Here is a tiny trained network, its code and every weight. The questions are about switching its units off for an input and a class, where a switched-off unit gives its printed mean instead of its output.

import numpy as np


def w(rows, s, z=0):
    codes = np.array(rows[::2]) - 128.0
    scale = np.full(codes.shape[1], s)
    scale[-1] = z or s
    return codes * scale


def f(y):
    return np.maximum(y, 0)


def log_softmax(a):
    a = a - a.max(-1, keepdims=True)
    return a - np.log(np.exp(a).sum(-1, keepdims=True))


def net(x, mask):
    res = np.array(x, float).reshape(1, 4) / 4 @ E
    y = f(res @ A[0][:, :-1].T + A[0][:, -1])
    res = res + np.where(mask, y, B[0][:, -1]) @ B[0][:, :-1]
    return log_softmax(res[-1] @ U[:, :-1].T + U[:, -1])


A, B = {}, {}
E = w([
[93,198,85,161,155,154,125,88,75,49],'x0',
[2,143,214,151,143,186,97,177,174,142],'x1',
[164,77,134,189,163,162,176,134,39,177],'x2',
[140,127,125,107,142,129,21,182,71,126],'x3',
],0.012)
A[0] = w([
[127,151,110,170,157,130,129,101,102,68,59],'neuron 0',
[110,156,115,170,133,123,250,52,172,157,84],'neuron 1',
[219,117,39,69,105,52,162,78,95,123,84],'neuron 2',
[121,195,75,148,147,162,123,87,105,54,25],'neuron 3',
[129,125,124,139,80,106,217,76,162,118,107],'neuron 4',
[118,184,98,67,87,61,99,139,206,76,37],'neuron 5',
[169,83,101,233,232,138,166,151,63,189,71],'neuron 6',
[92,202,68,165,164,164,128,64,89,32,79],'neuron 7',
[176,140,117,93,142,102,22,170,47,127,63],'neuron 8',
[149,152,112,141,63,102,233,52,157,126,68],'neuron 9',
[228,104,32,86,43,86,156,72,84,98,1],'neuron 10',
[120,178,108,62,61,56,86,110,202,57,63],'neuron 11',
[179,19,149,78,1,74,127,173,181,220,17],'neuron 12',
[108,150,198,179,104,185,187,113,180,114,97],'neuron 13',
],0.0073,0.0037)
B[0] = w([
[139,130,172,130,174,79,170,76,210,154,167],'neuron 0',
[172,173,77,76,84,78,56,172,76,125,205],'neuron 1',
[18,86,157,181,157,230,119,196,161,71,244],'neuron 2',
[185,103,187,185,200,56,112,94,160,182,187],'neuron 3',
[157,201,72,65,77,56,51,185,138,106,190],'neuron 4',
[123,149,203,125,80,175,191,41,30,183,205],'neuron 5',
[142,181,206,43,55,171,216,46,28,205,230],'neuron 6',
[160,90,136,182,206,47,123,76,244,175,219],'neuron 7',
[185,225,66,86,59,61,18,185,114,110,209],'neuron 8',
[129,155,102,77,64,108,34,158,137,130,201],'neuron 9',
[25,79,135,218,128,154,137,185,98,121,236],'neuron 10',
[129,150,160,95,43,180,255,83,23,187,218],'neuron 11',
[166,33,129,181,204,34,128,34,227,167,240],'neuron 12',
[81,148,102,128,117,120,79,208,127,79,189],'neuron 13',
],0.0069,0.011)
U = w([
[154,147,157,85,75,159,234,54,42,148,97],'0',
[188,88,135,160,194,61,122,67,205,137,94],'1',
[2,108,143,181,128,176,100,229,130,89,117],'2',
[199,179,92,66,76,83,25,196,104,101,98],'3',
[174,128,112,98,144,162,137,129,132,81,255],'4',
],0.01,0.0078)

Each question gives the input, the list of numbers given to net, and the class t.
The units are the neurons (one row each of A and B). Each row of codes is followed by its name. A weight is (code - 128) times the scale printed after its matrix; where a second scale follows, it is the last column's (A, B and U).
mask holds one flag per neuron, in row order. A switched-off neuron (its flag False) gives its mean, the last column of its row in B, instead of its output. The means were averaged over made-up inputs and are rounded, as every weight is.
A unit's drop is (log p(t) with every unit on - log p(t) with that unit switched off) / (log p(t) with every unit on - log p(t) with every unit switched off).
The circuit of an input: a set's keep is (log p(t) with only the set's units on - log p(t) with every unit switched off) / (log p(t) with every unit on - log p(t) with every unit switched off). Starting from the 12 units with the biggest drops (on a tie, the unit counted first), units are removed one at a time, each time the one whose removal leaves the highest keep (on an exact tie, the one counted first), for as long as the keep stays at least 0.8.
units of the circuit, in order: the units of the circuit, biggest drop first
unit that matters most: the unit with the biggest drop
k most important neurons: the k neurons with the biggest drops, biggest first
drop when u is switched off: that unit's drop, to one decimal
input [-4,-4,-2,3], class 1: 2 most important neurons => (neuron 12; neuron 13)
input [4,-3,0,-2], class 1: unit that matters most => neuron 7
input [-6,3,-7,2], class 0: 2 most important neurons => (neuron 11; neuron 5)
input [8,1,-3,7], class 1: 2 most important neurons => (neuron 7; neuron 3)
input [3,3,4,1], class 0: 2 most important neurons => (neuron 2; neuron 12)
input [8,-6,-8,4], class 0: 3 most important neurons => (neuron 11; neuron 5; neuron 12)
input [-6,1,0,-7], class 3: 2 most important neurons => (neuron 1; neuron 4)
input [2,-6,5,-6], class 2: units of the circuit, in order => (neuron 2; neuron 10)
input [5,8,-8,5], class 0: units of the circuit, in order => (neuron 11; neuron 5)
input [1,-7,-6,-4], class 2: 3 most important neurons => (neuron 2; neuron 10; neuron 6)
input [8,-5,1,8], class 1: 3 most important neurons => (neuron 7; neuron 3; neuron 0)
input [1,6,-3,-8], class 3: 4 most important neurons => (neuron 1; neuron 2; neuron 10; neuron 4)
input [7,-8,0,-1], class 2: 3 most important neurons => (neuron 2; neuron 10; neuron 12)
input [4,3,4,2], class 0: 2 most important neurons => (neuron 12; neuron 2)
input [-5,-8,-4,-8], class 2: unit that matters most => neuron 2
input [-3,-4,2,3], class 2: 2 most important neurons => (neuron 2; neuron 10)
input [0,-2,7,-8], class 3: units of the circuit, in order => (neuron 1; neuron 4)
input [6,2,5,-8], class 3: units of the circuit, in order => (neuron 1; neuron 4)
input [8,-4,-7,-5], class 1: drop when neuron 9 is switched off => 0.1
input [5,-8,6,4], class 2: drop when neuron 2 is switched off => 0.9
input [-4,3,-4,0], class 0: unit that matters most => neuron 7
input [1,6,2,8], class 3: drop when neuron 2 is switched off => 0.5
